Below are the code and all the weights of a small trained network. Each question names an input and a target symbol and asks about switching units off, where a switched-off unit gives its printed mean instead of its output.

import numpy as np


def w(rows, s, z=0):
    codes = np.array(rows[::2]) - 128.0
    scale = np.full(codes.shape[1], s)
    scale[-1] = z or s
    return codes * scale


def f(y):
    return y / 2 * (1 + np.tanh(0.7978845608 * (y + 0.044715 * y**3)))


def softmax(a):
    e = np.exp(a - a.max(-1, keepdims=True))
    return e / e.sum(-1, keepdims=True)


def log_softmax(a):
    a = a - a.max(-1, keepdims=True)
    return a - np.log(np.exp(a).sum(-1, keepdims=True))


def net(x, mask):
    ids = ['ΓΦΩαβδεζθλμξπστψ'.index(c) for c in x.split()]
    T = len(ids)
    res = E[ids] + P[:T]
    u = 0
    for l in range(3):
        q, k, v = (res @ M[l].T for M in (Q, K, V))
        z = softmax(np.where(np.tri(T) > 0, q @ k.T / 2**0.5, -1e9)) @ v
        res = res + np.where(mask[u], z, O[l][:, -1]) @ O[l][:, :-1]
        u += 1
        y = f(res @ A[l][:, :-1].T + A[l][:, -1])
        res = res + np.where(mask[u : u + 16], y, B[l][:, -1]) @ B[l][:, :-1]
        u += 16
    return log_softmax(res[-1] @ U[:, :-1].T + U[:, -1])


Q, K, V, O, A, B = {}, {}, {}, {}, {}, {}
E = w([
[185,127,134,67,126],'Γ',
[180,129,114,62,124],'Φ',
[54,93,110,130,108],'Ω',
[183,130,127,63,127],'α',
[168,139,148,53,132],'β',
[109,232,171,98,8],'δ',
[93,83,114,154,101],'ε',
[40,102,196,120,131],'ζ',
[183,129,118,77,138],'θ',
[87,111,184,171,92],'λ',
[91,114,75,157,132],'μ',
[186,126,131,94,149],'ξ',
[105,129,87,195,87],'π',
[64,100,112,91,192],'σ',
[158,130,106,102,177],'τ',
[148,195,76,150,180],'ψ',
],0.012)
P = w([
[133,87,1,42,84],'0',
[149,99,82,75,103],'1',
[157,122,124,95,105],'2',
[136,132,124,106,118],'3',
[130,141,130,116,126],'4',
[120,147,140,127,141],'5',
[122,150,149,141,153],'6',
[119,154,152,151,166],'7',
[121,157,162,168,179],'8',
[121,157,173,179,194],'9',
[127,159,185,200,213],'10',
[126,158,185,205,217],'11',
[121,158,183,210,229],'12',
],0.0058)
Q[0] = w([
[109,3,124,136,118],'0.h1',
[172,89,86,125,233],'0.h1',
],0.0053)
K[0] = w([
[1,12,148,215,152],'0.h1',
[222,83,75,161,215],'0.h1',
],0.0049)
V[0] = w([
[88,176,2,151,216],'0.h1',
[115,18,90,174,226],'0.h1',
],0.0047)
O[0] = w([
[70,254,116,111,68,107],'0.h1',
[150,98,178,32,29,3],'0.h1',
],0.0049,0.0037)
A[0] = w([
[144,95,152,25,189,156],'0.n1',
[213,188,119,88,141,219],'0.n2',
[161,32,127,106,116,142],'0.n3',
[64,193,143,255,118,153],'0.n4',
[135,170,171,88,66,91],'0.n5',
[35,81,152,118,154,105],'0.n6',
[64,149,180,71,56,41],'0.n7',
[165,165,173,61,70,153],'0.n8',
[211,84,139,134,221,159],'0.n9',
[168,69,116,20,139,70],'0.n10',
[98,30,67,185,135,156],'0.n11',
[22,57,165,151,110,155],'0.n12',
[137,119,153,142,232,194],'0.n13',
[140,13,126,135,114,231],'0.n14',
[182,66,135,76,121,255],'0.n15',
[95,146,181,101,65,83],'0.n16',
],0.0071,0.0043)
B[0] = w([
[91,188,113,144,133,152],'0.n1',
[133,209,125,119,104,238],'0.n2',
[105,113,183,144,61,118],'0.n3',
[101,115,159,254,154,253],'0.n4',
[214,177,131,47,48,134],'0.n5',
[128,78,172,103,161,125],'0.n6',
[230,94,124,53,77,117],'0.n7',
[178,209,110,65,85,166],'0.n8',
[172,165,77,26,164,165],'0.n9',
[172,151,177,165,103,117],'0.n10',
[78,70,61,151,77,147],'0.n11',
[98,44,188,109,125,157],'0.n12',
[127,153,108,105,211,201],'0.n13',
[32,106,136,129,73,163],'0.n14',
[64,188,144,135,92,189],'0.n15',
[178,115,159,84,60,125],'0.n16',
],0.0072,0.0038)
Q[1] = w([
[243,199,88,55,126],'1.h1',
[254,102,100,60,110],'1.h1',
],0.007)
K[1] = w([
[149,194,117,79,28],'1.h1',
[130,95,153,37,3],'1.h1',
],0.0057)
V[1] = w([
[113,101,26,144,10],'1.h1',
[2,95,173,80,23],'1.h1',
],0.0047)
O[1] = w([
[254,110,83,173,178,246],'1.h1',
[139,22,72,135,201,213],'1.h1',
],0.0058,0.0012)
A[1] = w([
[111,85,105,110,167,138],'1.n1',
[149,140,158,118,142,235],'1.n2',
[178,133,34,108,151,35],'1.n3',
[153,97,90,173,188,100],'1.n4',
[153,149,155,106,158,69],'1.n5',
[201,118,14,5,186,158],'1.n6',
[134,89,84,143,198,143],'1.n7',
[103,79,112,207,97,65],'1.n8',
[61,114,121,161,184,144],'1.n9',
[118,136,160,203,150,204],'1.n10',
[161,57,183,168,159,119],'1.n11',
[86,46,121,124,125,66],'1.n12',
[201,133,37,2,69,68],'1.n13',
[85,94,72,147,141,254],'1.n14',
[86,123,95,73,185,43],'1.n15',
[210,174,31,190,170,212],'1.n16',
],0.0081,0.0049)
B[1] = w([
[172,45,162,71,148,143],'1.n1',
[139,196,82,80,117,180],'1.n2',
[211,59,217,213,104,133],'1.n3',
[205,17,156,194,65,145],'1.n4',
[113,178,217,175,152,127],'1.n5',
[230,122,117,102,163,199],'1.n6',
[215,71,94,141,125,161],'1.n7',
[72,77,186,203,123,159],'1.n8',
[178,40,106,143,160,196],'1.n9',
[136,124,56,180,125,209],'1.n10',
[170,92,145,158,35,140],'1.n11',
[143,25,226,83,101,155],'1.n12',
[254,69,125,153,147,164],'1.n13',
[112,56,76,73,138,208],'1.n14',
[121,117,174,171,190,131],'1.n15',
[82,185,95,131,66,255],'1.n16',
],0.0073,0.0077)
Q[2] = w([
[37,92,133,91,101],'2.h1',
[97,2,93,154,133],'2.h1',
],0.0058)
K[2] = w([
[103,136,192,194,157],'2.h1',
[141,127,119,214,253],'2.h1',
],0.005)
V[2] = w([
[149,128,237,160,1],'2.h1',
[83,106,61,234,26],'2.h1',
],0.0064)
O[2] = w([
[86,109,232,252,19,97],'2.h1',
[131,154,97,77,2,253],'2.h1',
],0.0073,0.0054)
A[2] = w([
[65,157,94,123,94,83],'2.n1',
[173,23,131,147,177,162],'2.n2',
[152,151,173,135,90,89],'2.n3',
[2,170,83,159,75,48],'2.n4',
[113,156,121,120,134,109],'2.n5',
[77,92,207,171,111,2],'2.n6',
[156,130,135,5,121,232],'2.n7',
[99,112,220,166,171,186],'2.n8',
[13,145,124,144,147,127],'2.n9',
[131,196,116,131,182,136],'2.n10',
[58,89,141,178,147,22],'2.n11',
[122,133,184,96,104,245],'2.n12',
[155,136,73,217,169,211],'2.n13',
[90,131,213,203,103,178],'2.n14',
[38,84,212,157,165,63],'2.n15',
[147,98,145,34,214,130],'2.n16',
],0.0092,0.0057)
B[2] = w([
[100,88,172,151,243,162],'2.n1',
[216,254,176,167,149,254],'2.n2',
[173,103,80,93,151,144],'2.n3',
[32,88,236,171,231,200],'2.n4',
[135,121,197,161,138,144],'2.n5',
[51,135,189,34,114,150],'2.n6',
[43,122,74,174,104,227],'2.n7',
[159,124,81,72,193,133],'2.n8',
[126,3,111,114,205,142],'2.n9',
[119,148,198,152,69,228],'2.n10',
[108,127,184,60,155,154],'2.n11',
[109,169,8,128,123,157],'2.n12',
[91,183,115,58,66,229],'2.n13',
[103,119,56,55,97,165],'2.n14',
[146,175,162,11,160,155],'2.n15',
[86,186,71,175,191,198],'2.n16',
],0.0073,0.0099)
U = w([
[193,184,43,96,43,223],'Γ',
[66,196,206,181,123,235],'Φ',
[155,107,149,148,139,67],'Ω',
[122,112,123,143,111,2],'α',
[98,32,99,170,2,120],'β',
[137,115,146,153,123,43],'δ',
[36,15,44,60,161,158],'ε',
[184,87,187,178,96,144],'ζ',
[107,106,195,38,39,51],'θ',
[124,111,127,145,120,15],'λ',
[185,97,192,170,143,116],'μ',
[156,93,77,160,186,118],'ξ',
[137,132,161,69,147,33],'π',
[197,106,149,238,140,69],'σ',
[154,110,142,126,133,61],'τ',
[166,91,126,91,125,150],'ψ',
],0.0073)

Each question gives the input, a string of symbols that net reads in full, and the target symbol t.
The units are the heads (2 rows each of Q, K, V and O) and the neurons (one row each of A and B). Each row of codes is followed by its name. A weight is (code - 128) times the scale printed after its matrix; where a second scale follows, it is the last column's (O, A, B and U).
mask holds one flag per unit, layer by layer, with each layer's heads first. A switched-off unit (its flag False) gives its mean, the last column of its rows in O or B, instead of its output. The means were averaged over made-up inputs and are rounded, as every weight is.
A unit's drop is (log p(t) with every unit on - log p(t) with that unit switched off) / (log p(t) with every unit on - log p(t) with every unit switched off).
The circuit of an input: a set's keep is (log p(t) with only the set's units on - log p(t) with every unit switched off) / (log p(t) with every unit on - log p(t) with every unit switched off). Starting from the 12 units with the biggest drops (on a tie, the unit counted first), units are removed one at a time, each time the one whose removal leaves the highest keep (on an exact tie, the one counted first), for as long as the keep stays at least 0.8.
units of the circuit, in order: the units of the circuit, biggest drop first
most important unit: the unit with the biggest drop
k most important neurons: the k neurons with the biggest drops, biggest first
k most important neurons of layer l: the k neurons of layer l with the biggest drops, biggest first
input τ δ μ Ω δ δ ζ δ α δ β δ ξ, target Γ: units of the circuit, in order	2.n4, 0.n9
input ψ ζ σ π λ ψ Ω σ δ, target Γ: 2 most important neurons of layer 0	0.n5, 0.n7
input δ Ω π δ σ θ ψ β δ θ λ μ, target Γ: units of the circuit, in order	2.n4, 2.n13
input π θ π δ δ λ δ λ Ω π β, target Γ: units of the circuit, in order	2.n4
input λ δ δ μ, target Γ: units of the circuit, in order	2.h1, 2.n4, 1.h1
input ψ μ δ π β ζ, target β: 2 most important neurons of layer 0	0.n4, 0.n7
input ε λ ψ β Γ δ δ ξ ξ λ σ ε, target ξ: 2 most important neurons	1.n15, 2.n2
input μ π Ω δ τ σ β, target Γ: units of the circuit, in order	2.n4, 2.n1
input Ω σ π ψ ψ ε π π δ δ ξ, target Γ: 2 most important neurons	0.n9, 2.n4
input α δ δ β δ ξ π λ, target β: 4 most important neurons	1.n10, 0.n4, 1.n11, 1.n8
input δ δ λ, target θ: 2 most important neurons	1.n8, 1.n12
input λ β θ ψ δ Ω π ξ Ω σ Ω, target ξ: 2 most important neurons of layer 0	0.n13, 0.n1
input λ τ Φ ζ β δ β δ δ π λ, target β: 2 most important neurons	1.n10, 1.n11
input π δ β ψ λ ψ δ ψ λ τ, target Γ: most important neuron	0.n9
input θ Φ Ω δ ε, target ζ: 3 most important neurons	2.n2, 1.n14, 1.n7
input δ μ ψ ε δ π ε μ, target β: 2 most important neurons	1.n8, 1.n6
input Ω ψ β α ζ Γ θ β, target Φ: 2 most important neurons	2.n10, 1.n10
input λ λ δ δ Ω ξ δ π δ ψ, target Γ: 2 most important neurons	0.n9, 0.n15
input Φ α β π λ α ε ψ ψ σ, target ε: 2 most important neurons of layer 0	0.n4, 0.n14
input β ψ ψ δ μ, target ε: most important unit	1.h1
input λ π δ Γ Γ Φ Ω Ω ψ Ω λ, target ε: 2 most important neurons of layer 1	1.n6, 1.n8
input ξ δ δ δ δ δ δ α ε σ δ ψ, target Γ: 3 most important neurons of layer 1	1.n4, 1.n7, 1.n9
input δ β δ ψ Ω δ μ δ σ δ β θ, target Γ: 3 most important neurons of layer 1	1.n6, 1.n16, 1.n12
input δ δ λ β δ Ω ζ λ μ λ σ τ Γ, target Γ: 2 most important neurons of layer 0	0.n9, 0.n4
input μ Ω ζ λ, target θ: 2 most important neurons	0.n12, 1.n12
input ξ ξ π ε δ β μ ξ δ Ω β π Ω, target β: 3 most important neurons	0.n4, 1.n10, 1.n8
input δ β δ σ ζ δ ε α δ λ ζ, target θ: 2 most important neurons	0.n4, 1.n11
input δ δ Γ λ Ω Ω, target θ: 4 most important neurons	1.n12, 1.n8, 1.n11, 0.n12
input δ Φ ζ Ω ψ ψ, target Φ: 3 most important neurons of layer 0	0.n2, 0.n12, 0.n7
